Here is a tiny trained network, its code and every weight. The questions are about switching its units off for an input and a target symbol, where a switched-off unit gives its printed mean instead of its output.

import numpy as np


def w(rows, s, z=0):
    codes = np.array(rows[::2]) - 128.0
    scale = np.full(codes.shape[1], s)
    scale[-1] = z or s
    return codes * scale


def norm(h):
    return h / np.sqrt((h * h).mean(-1, keepdims=True) + 1e-5)


def f(y):
    return np.maximum(y, 0)


def softmax(a):
    e = np.exp(a - a.max(-1, keepdims=True))
    return e / e.sum(-1, keepdims=True)


def log_softmax(a):
    a = a - a.max(-1, keepdims=True)
    return a - np.log(np.exp(a).sum(-1, keepdims=True))


def net(x, mask):
    ids = ['αβγεζηλμξπστψ'.index(c) for c in x.split()]
    T = len(ids)
    res = E[ids] + P[:T]
    r = norm(res)
    for j in range(2):
        rows = slice(3 * j, 3 * j + 3)
        q, k, v = (r @ M[0][rows].T for M in (Q, K, V))
        z = softmax(np.where(np.tri(T) > 0, q @ k.T / 3**0.5, -1e9)) @ v
        o = O[0][rows]
        res = res + np.where(mask[j], z, o[:, -1]) @ o[:, :-1]
    y = f(norm(res) @ A[0][:, :-1].T + A[0][:, -1])
    res = res + np.where(mask[2:14], y, B[0][:, -1]) @ B[0][:, :-1]
    return log_softmax(norm(res)[-1] @ U[:, :-1].T + U[:, -1])


Q, K, V, O, A, B = {}, {}, {}, {}, {}, {}
E = w([
[255,192,125],'α',
[124,46,180],'β',
[160,137,117],'γ',
[127,110,177],'ε',
[135,50,165],'ζ',
[127,64,139],'η',
[127,110,177],'λ',
[126,109,177],'μ',
[126,110,175],'ξ',
[123,97,126],'π',
[81,174,146],'σ',
[97,169,84],'τ',
[140,157,159],'ψ',
],0.014)
P = w([
[133,252,236],'0',
[131,195,222],'1',
[126,180,215],'2',
[115,162,195],'3',
[102,152,186],'4',
[94,122,177],'5',
[81,108,165],'6',
[58,92,166],'7',
[38,78,153],'8',
[23,61,149],'9',
[54,95,157],'10',
],0.002)
Q[0] = w([
[82,186,67],'head 0',
[170,121,147],'head 0',
[59,64,134],'head 0',
[215,46,7],'head 1',
[137,116,184],'head 1',
[162,130,46],'head 1',
],0.019)
K[0] = w([
[124,150,227],'head 0',
[122,140,108],'head 0',
[163,62,130],'head 0',
[250,109,153],'head 1',
[127,90,124],'head 1',
[165,159,127],'head 1',
],0.024)
V[0] = w([
[103,107,171],'head 0',
[212,103,78],'head 0',
[12,72,86],'head 0',
[126,131,255],'head 1',
[208,107,197],'head 1',
[46,171,67],'head 1',
],0.0051)
O[0] = w([
[77,90,144,228],'head 0',
[213,140,189,6],'head 0',
[109,202,160,179],'head 0',
[166,86,225,220],'head 1',
[167,175,239,70],'head 1',
[101,80,3,210],'head 1',
],0.005,0.0018)
A[0] = w([
[182,32,90,250],'neuron 0',
[132,208,94,176],'neuron 1',
[69,247,110,193],'neuron 2',
[98,110,54,177],'neuron 3',
[45,138,171,91],'neuron 4',
[198,181,1,122],'neuron 5',
[54,167,157,179],'neuron 6',
[112,224,139,190],'neuron 7',
[127,126,123,86],'neuron 8',
[68,217,112,103],'neuron 9',
[198,77,111,38],'neuron 10',
[105,213,186,200],'neuron 11',
],0.0093,0.0024)
B[0] = w([
[59,101,211,214],'neuron 0',
[132,66,143,195],'neuron 1',
[91,163,230,249],'neuron 2',
[130,89,63,252],'neuron 3',
[151,205,113,239],'neuron 4',
[96,71,2,205],'neuron 5',
[140,189,98,246],'neuron 6',
[117,138,207,195],'neuron 7',
[111,136,127,128],'neuron 8',
[85,128,194,214],'neuron 9',
[73,138,151,136],'neuron 10',
[133,84,47,229],'neuron 11',
],0.02,0.0039)
U = w([
[117,39,254,159],'α',
[20,241,224,163],'β',
[112,122,162,45],'γ',
[12,76,10,188],'ε',
[171,147,138,79],'ζ',
[160,151,132,63],'η',
[156,151,134,56],'λ',
[172,219,9,231],'μ',
[157,152,138,65],'ξ',
[122,181,107,154],'π',
[199,14,90,231],'σ',
[123,133,122,1],'τ',
[169,125,122,67],'ψ',
],0.0095,0.004)

Each question gives the input, a string of symbols that net reads in full, and the target symbol t.
The units are the heads (3 rows each of Q, K, V and O) and the neurons (one row each of A and B). Each row of codes is followed by its name. A weight is (code - 128) times the scale printed after its matrix; where a second scale follows, it is the last column's (O, A, B and U).
mask holds one flag per unit, heads first, then neurons. A switched-off unit (its flag False) gives its mean, the last column of its rows in O or B, instead of its output. The means were averaged over made-up inputs and are rounded, as every weight is.
A unit's drop is (log p(t) with every unit on - log p(t) with that unit switched off) / (log p(t) with every unit on - log p(t) with every unit switched off).
The circuit of an input: a set's keep is (log p(t) with only the set's units on - log p(t) with every unit switched off) / (log p(t) with every unit on - log p(t) with every unit switched off). Starting from the 12 units with the biggest drops (on a tie, the unit counted first), units are removed one at a time, each time the one whose removal leaves the highest keep (on an exact tie, the one counted first), for as long as the keep stays at least 0.8.
units of the circuit, in order: the units of the circuit, biggest drop first
top k neurons: the k neurons with the biggest drops, biggest first
which heads matter: for each layer, one digit per head in row order, 1 if its drop is at least 0.15 and else 0, layers parted by /
drop of u: that unit's drop, to one decimal
input ψ ε τ μ η η ε τ γ, target α: units of the circuit, in order => head 1; neuron 1
input μ σ τ ε, target ε: units of the circuit, in order => neuron 2
input ε σ ζ η α λ ε ψ, target μ: which heads matter => 11
input μ τ α π λ η γ β η, target β: units of the circuit, in order => neuron 3; head 1
input λ ψ β π ζ ζ ψ, target μ: which heads matter => 10
input β τ μ μ λ ε π α β τ λ, target ε: which heads matter => 01
input σ α γ π π ε, target μ: top 2 neurons => neuron 2; neuron 11
input λ π ψ λ ζ λ, target μ: top 3 neurons => neuron 0; neuron 2; neuron 11
input σ τ ξ, target ε: top 3 neurons => neuron 2; neuron 3; neuron 0
input ξ γ β η π ξ, target μ: top 2 neurons => neuron 2; neuron 11
input π α λ β ψ, target σ: which heads matter => 10
input α λ η η α β τ λ, target ε: which heads matter => 01
input β η λ η σ μ π ε, target μ: which heads matter => 10
input β π π λ ψ σ τ ψ, target ε: units of the circuit, in order => head 1
input τ ζ π ε λ α π η ε λ η, target β: top 4 neurons => neuron 3; neuron 5; neuron 1; neuron 11
input σ σ η λ ε τ τ η τ λ α, target σ: top 2 neurons => neuron 5; neuron 11
input ξ α λ π σ τ σ τ ψ μ, target ε: drop of neuron 3 => 0.7
input τ τ μ τ ψ π α, target σ: drop of neuron 5 => 0.3
input ε ξ ζ τ ξ, target ε: drop of neuron 4 => 0.0
input ε ε π ζ λ, target μ: drop of neuron 11 => 0.4
